Each row has a class, written after it.
[  87  226   56   17  -69  145   59  -25 -248 -170  -87   -5 -265   15
 -117 -243   36  194  -91  -66  -33  -72 -124 -128  229  132   16   54
  -31  100 -160  -78] : Q_779
[ 335 -736 -163 -197 -478 -352  297 -106  363  -84  238 -123 -215  186
  522   33  244   58  140   11  -31   15  502  418  360  105   22   63
  619  -31 -202 -101] : Q_365
[  16  166  -29   96 -188   55  113   -6 -246 -154  -18   26 -411  -71
   20 -102   47  218    7   32  -55   99  -16  -47  223   27  -38  100
   54  133  -54  -76] : Q_640
[-100 -173  533  269 -387  -23 -198 -316  -61 -313  -28 -238 -652 -136
  173 -214 -296  297 -130 -391 -271  144   86 -366 -389    5 -247  242
  380 -469 -349  -27] : Q_779
[  17 -190  -55  -21  -30  344   16   39   33 -131  167 -102 -367 -222
  160  216    2  102   83  311  171  -27   65   14   17    0  -75  -55
 -158  144  297   18] : Q_640
[  95   13  529  -77  265    4  -24   99 -109   13  153  191  292  579
 -540 -249  162   69 -136 -107   23 -262 -504   50 -111 -151 -163 -140
  144  253 -509  139] : Q_437
[ 152 -253  -17   23  119   86   77  -25  274   85  -34 -276  -57 -220
  124   57 -158 -123  166  -16  216 -107  196    4  145  203  213 -133
 -133 -211   42 -226] : Q_26
[  52 -526  610 -231   64   38 -480  188  262  -95   76  103   65   45
 -206  117 -243  267  302   53 -367   -8  210 -586 -479  194 -243   -2
   15 -224 -196  155] : Q_664
[  13  -58  -83  -31   92  262 -105   44   38 -137  195   59 -309 -355
    2  148   16   -4  -29  164  122   12    4 -143  -88 -165 -137  -34
   -8  161  211    0] : Q_572
[ 155  -30  151 -169 -201 -113  -20    6 -135   94 -290 -189 -267   26
  195  -99  104  237   19   94 -190  -56   84   35  537   22   19  -36
 -270  -14 -363  -98] : Q_437
[ -73 -235   11  131  -13  321  -68 -106  182 -105  166   36   24   32
  -61   35  -59   99  109   97  117  -24 -126 -219  -58   71 -160  -59
  -78   35   99  -90] : Q_365
[ -65 -157   31  136  -87  237  -47  -94  140 -147  120   14  -37   28
  -20   51  -38  165   79  137  117   15 -101 -145 -130   83 -128  -18
  -56   91  156  -21] : Q_692
[ -61 -381  160  -79  293   -4 -132   97  344  216  256  -25  758 -147
 -110  189    3 -415  319  112  200  -12  248   -4 -514  229   64 -195
  290 -382   84  406] : Q_94
[ 295 -268   37   81   19  133  -16   37  167  -84   51 -158 -106   21
   51   75  -92  -78  131  -51  294  -41  134 -107  -28  190   68 -147
  -16  -40  -45   60] : Q_437
[ -24  185  -58   90 -251  -44   46  -12 -312  -74   -2   77 -457  -78
   85  -61  -11  203   77   31  -74  194   54  -59  214   69  -62  143
  114   44  -20  -51] : Q_664
[ -93 -272   49  153  -35  274  -54 -134  212  -77  190  -32  -12  -30
    9   58  -28   88  172  126  126   23  -50 -158 -186   99 -134  -27
  -57    0  207  -38] : Q_680
[ 139  110  172   93 -206   98  152   -3 -223 -101  -79  -28 -324   45
  -98 -177   -3  237  -22  -29  -28  -98 -160 -129  255  176    4   33
   19  -23 -236 -127] : Q_640
[-395   57 -366   11   89  887 -169 -411 -285 -281   92  -92   31 -326
  143 -228   49  -85 -165   66   59  -66  -42  -85  255   60  -25  131
 -429   55  259 -251] : Q_572
[   6 -221   90  -19   71   84  -30   55  128 -102  175  -69 -161 -233
   65   60  -15   30   77   80   80   24  128  -17  -86  -28  -47  -62
   31   49  145  -38] : Q_26
[ 110 -261   18  -72  -21  265   39   38  150  -79  230  -40 -619 -307
  162   87   11  197   92  225  115  -78   23  -38  143 -128 -234  -64
  -58  202  171  -93] : Q_217
[  99 -284  118   16  -18   68   -3   51  185 -167  238 -152 -637 -195
  136  112  -12  170  143  166  105   53  144 -154  -36  -55 -161  -81
   41  164  155  -38] : Q_572
[ -96 -138   60  180  -38  289 -113  -91  131 -115  133    0  -36   -4
  -79   73  -85   90  106   44   92   42  -94 -181 -241   54 -141  -11
  -66   28  127   24] : Q_365
[ 190 -256 -149   99  146  185  -74   -7  325   48   13 -188  -19 -175
   43  187  -83 -230  124   34  370  -16   71 -125   11  128  104 -165
 -180  -59   68   39] : Q_692
[ 152 -196  -76   89  124  133  -31    4  240   92   43  -78   44 -152
  -37   85  -47 -236  138 -128  255  -90   49  -15  -15  121   74  -68
    0 -148  -72   22] : Q_640
[-259   44  -65   95  326   16 -389  -78  347  -40  351  182  119   81
 -190  123  -10 -359  112   12  288  142 -250 -502 -143   30 -270    3
 -124  223  -73  454] : Q_692
[  56  -36  -41  115  116  182  -33   40  178   -2    3 -228  113 -253
   19   75  -91 -205  100   36  247  -42  119  -21  -13  209  270 -114
 -174 -192  146 -110] : Q_94
[-353  -24   86   40   94  207  -88  -52   83   51 -159  -36 -118 -322
 -102   13 -193   66   67 -140 -204  -78   65   75   94 -218  -68  164
   89 -439  -90 -288] : Q_697
[  85  200 -123   11 -235   29   95  -33 -159 -181  -16  116 -309   69
  -46 -130  149  215   22   -7  -27    8 -104  -83  283   31 -121  107
   66  262 -156   80] : Q_697
[ -89 -146   -1  146  -38  264  -23 -154  132 -118  130   30 -141  -36
   48  -39  -21  151   76  125   90    9 -129 -183  -35   34 -128    5
  -70  102  164 -139] : Q_572
[  75  322 -435  -22  239  185 -117 -149 -152 -165 -214  167   80 -350
    5 -200   44 -114 -235 -186 -287  381  474  -14 -263 -317  215  147
  585  -22   15  -66] : Q_365
[-152  397 -184  -71  159 -192   51    8  -27  -16   32  219  797  332
 -347 -170  214 -295 -333 -100   -4  -61 -123  346  -90   15  281    9
  339  351  -93  177] : Q_217
[-101 -238   -1  130  -91  271   50 -139   77  -16  144  -11  -90  -58
   19   31  -51  122  111   92   87  -51  -97 -102  -11  114 -145  -11
  -66  -50  169 -159] : Q_640
[  86 -234 -109   46  227  154   28    2  209   86  -21 -154  101 -136
  -53   -6 -119 -200   52 -172  179 -169   92 -109  131  214  152 -114
 -115 -163  -49 -213] : Q_692
[  57  256 -148   45 -192  104   96  -78 -241 -194  -90  116 -364  -24
   28 -127  -13  200  -67  103  -64  111  -56 -211  345   49  -14   93
   96  184 -138  -72] : Q_640
[ 246 -526  187 -195 -233   71 -260  -87  521   -3  115  -30  386  209
  137  135  280  220  289  418   85  -81  150  -23  -98  403   11  -44
 -204   52  120  213] : Q_664
[-214   59  -78   52   24 -277 -265 -324  -34  -12  -59 -155  899  346
   99 -339  139 -419  157 -420 -184  330  382 -405 -521  399 -105   64
  -61 -250 -140  807] : Q_640
[ -25    1  512 -148   78 -533 -221  107  206 -160  136  -35  763  417
  -74 -471   81 -208  107 -352 -202  -13  198 -175 -382  186 -128 -121
  235 -158 -381  425] : Q_94
[  79 -169  161  -41   12  115 -130  138   48  -76  145   36 -346 -347
   37   60    5  105   18   60   25  -26    8  -34 -118  -95 -137  -26
   17  123   49  -35] : Q_692
[  35 -197  108 -121  102 -143    9 -109  214  -55 -146 -259  757  314
  -51 -161   27   53  -11  -10   81 -329   75 -101  109  416  210 -193
 -214 -135 -119  -75] : Q_697
[ 114   98  -11  -31 -220   69   93  -83 -112 -161  -44    7 -261   21
   48 -205  126  252  -46   58  -63  -74 -152  -44  382   78   -4   75
    5  130 -202 -187] : Q_365
[ 141 -295 -557   38 -414  277  -98 -452   66 -137  -31  -73  -18 -399
  679  179  -35 -154   51  198  453   78   65 -188  338   70 -187   50
 -209  -81  -51  289] : Q_680
[-115 -193   47  152    5  329  -96  -89   94  -63  193   17 -124  -65
  -27   96  -76  114  124  129  106   20 -129 -180 -131   51 -147  -24
 -131   56  161  -87] : Q_365
[  36 -130 -275  -34    2  166   -9   -7  105 -104  139  -68 -405 -365
  268  177   55   33   82  241  117  157  255  -14   74 -102  -66    5
  -43  158  340   41] : Q_217
[  43  305  -34   61 -110   38   86   15 -325 -129  -84   65 -271 -161
  -86 -170   17  141  -55  -78  -65   38  -62 -133  208   52   23   85
   69   76 -134 -114] : Q_437
[ -12 -176    9   53  -29  174  -87  -53   81   21  169  -58 -404 -456
  164  143  -27   -3   35  171   88  108  130  -84  -97    4  -40    0
   44   -1  232  -65] : Q_680
[ 336 -338  729 -278   76   -7 -145  122  280 -201 -128 -283 -413   26
  336 -332  -81  517  377  298 -496  172  563 -190 -369   55   53 -155
  171   -8  -83  -59] : Q_692
[  75  -45   74  -46  103  -24  -97   77   43   80  105  -56 -474 -331
   18   75  -62  -49  -79  -13  -58   42   54  -32   -2 -234  -48  -55
    1   86   -8 -161] : Q_217
[-101 -222   52  143  -31  339  -95 -115   57  -80  158   56   60   92
  -98   72  -83   83  112   85  107   -6 -138 -278 -150  160 -152  -40
  -64  -20  106   -8] : Q_437
[  91  104   71   17    1  -13   94   49 -107 -130  -49   -4 -139   80
 -103 -227   61  203   -3  -66 -118  -33   12 -196  167  107    6  -11
   99  122 -229  -10] : Q_217
[ -33 -217   -9  100  -45  217  -46 -138  180  -42   76  -62  -74  -13
   47   10  -47  149  112  102   76   -5  -40 -184  -79   65 -126  -67
 -113   66  141  -84] : Q_664
[  91 -208  -24    5  -35  181    7   43   21  -73  102  -55 -515 -235
  194  171   16  167   67  262   94   70  101   31  110 -123  -41  -19
 -105  174  198 -137] : Q_572
[ 101  228  -31   42 -122   50   59    6  -58 -264  -22  -19 -260  131
 -152 -105   56  226   14   21   12  -12  -53 -223  212  158   17   14
   -8  268 -117  -22] : Q_437
[  26 -134  185  -53  121  168 -180   65  211 -212  176  -85 -153 -341
   59    0 -116    1   10  108   54  -13  134 -162 -234  -20  -21  -82
   20   51  155  -17] : Q_217
[  96 -179   -6    4  -46  245   17   38   22  -71  161   13 -420 -375
  170  183  -37   64  -32  263  132   -8  -27  -77   57 -160 -109  -60
  -41   55  171 -134] : Q_640
[ 210 -292 -137   59   22  220   58  -26  181  -18   -6 -206 -106 -104
  191   87  -25  -55  119   43  275  -56  162   20  168  194  149 -118
 -146  -39   80  -65] : Q_26
[ -83 -259   20  117   -2  323  -58  -97  167  -66   86  -32  -12    5
  -41   38  -79  146  112  102   57   -4  -25 -216 -127  139 -109  -59
  -61   -1  148  -48] : Q_94
[ -55 -206   58  161  -10  245  -56 -103  212 -112  122  -35   40   25
   -9   18  -17   91  141   96  118   48  -41 -180 -209   92  -93  -53
  -31   15  193   -1] : Q_437
[  41 -156   23  -13   37  193  -67   73  116  -54  159  -72 -616 -334
  166  169  -26  109   59  260   66   49   56    6    5 -148  -37  -62
  -66  247  236 -177] : Q_572
[  92 -107  236  -48  150   35  154   45  112  134 -131 -144  418  610
 -304 -123    1  -30   32 -125   69 -252  -52  103   14  176   16 -184
 -111 -125 -123  129] : Q_437
[ 114 -126  109  -22   54  151  -16   14   73 -101  135  -71 -501 -336
  185  -22  -70   75   -8   69   85   46  135  -15  -43 -119  -85  -58
   29  118  154  -85] : Q_26
[ 198 -416  235   83  -69  466   54 -139  187 -146  253 -155  118  222
   11  -34 -170  -50  248  -75  264 -187  234 -104 -357  554   33  -55
   14 -124   30  238] : Q_779
[ -74 -258    9  107  -14  296  -95  -81  159  -50  151   65   -5  -66
  -11   76  -52   86  112  123  129  -45 -166 -164 -145   68 -142  -54
  -63   38  205  -74] : Q_697
[-232   48 -109 -259  221  102  -62    4  167   16   22  -23  268 -357
  107   20  -75 -130  -11  162  -59 -160  133  281   73  -69  170   55
  -38 -149  260 -278] : Q_217
[ -15 -198  -30   86  -63  336  -59 -103  157 -115  146    9  -91    9
   45  108  -53  173  123  215  120  -14 -114 -139  -70   54 -100  -83
 -145  147  202 -123] : Q_26
[ -15 -191   24  124  -15  319  -69 -120  147 -108   81  -95  -73   18
    1   72  -87  148   93  139   86    3  -51 -183 -124   91  -42  -71
 -172   74  143 -111] : Q_365
[ -55   64  862   -4   33 -449 -186  -74  286 -154  183 -242  -26  -72
   16 -576  104   53  165 -258 -159  176  272   29 -614 -107 -272  -40
  399 -152 -132  340] : Q_437
[  51  258    8    6 -119   68   85 -112 -149 -217  -62  -78 -178  127
  -14 -156   40  262  -14  156  -24    3    4 -178  275   99   26   -7
 -100  209 -130  -59] : Q_680
[ -53   53   17  119  -26  329 -197  -55  -15  178 -241   36  589  -75
  -88  129 -434 -451   33 -143  -21   68  246 -153 -546  346  251  -31
  116 -544   65  260] : Q_572
[  67  256   14  109 -257   55   53  -10 -206 -228  -33   39 -279   75
 -154 -125   45  228   24  -75  -39   67  -33 -141  138  105  -88   95
   95  102 -169   83] : Q_365
[-108  -54  507  -31  151 -219 -223  209 -145  371 -165  464  385  178
 -450 -150 -245   -8 -122 -495 -417 -305 -380 -325 -165  -60 -271   -7
  358 -410 -758  -33] : Q_697
[  27  -64 -231  -85   43  150   13  -31  115  -27   82 -103 -416 -441
  157  111   47    9  -24  186   24   78  214   49  192 -199   -5  -30
  -87  127  259 -275] : Q_692
[ 136 -191 -326    7 -249   77  398 -152   88  149 -353   98 -305  -31
   86 -167   47  156 -289 -292 -235 -268   -6   26  838   85  110  296
  251 -300 -417 -449] : Q_217
[ 136  -92 -164  112   94  106    8  -97  171   94  -39 -158  -21 -248
   12   77 -120 -284   69 -133  267   24  221  -85   25   96  106  -81
  -11 -192   12   55] : Q_697
[ -32 -408  316 -273  167  -22   79   50  -20  106 -101 -223  466  135
  -16 -209 -119   40  164 -248 -152 -423  208   34   45  422   28  -62
 -103 -303 -347   38] : Q_365
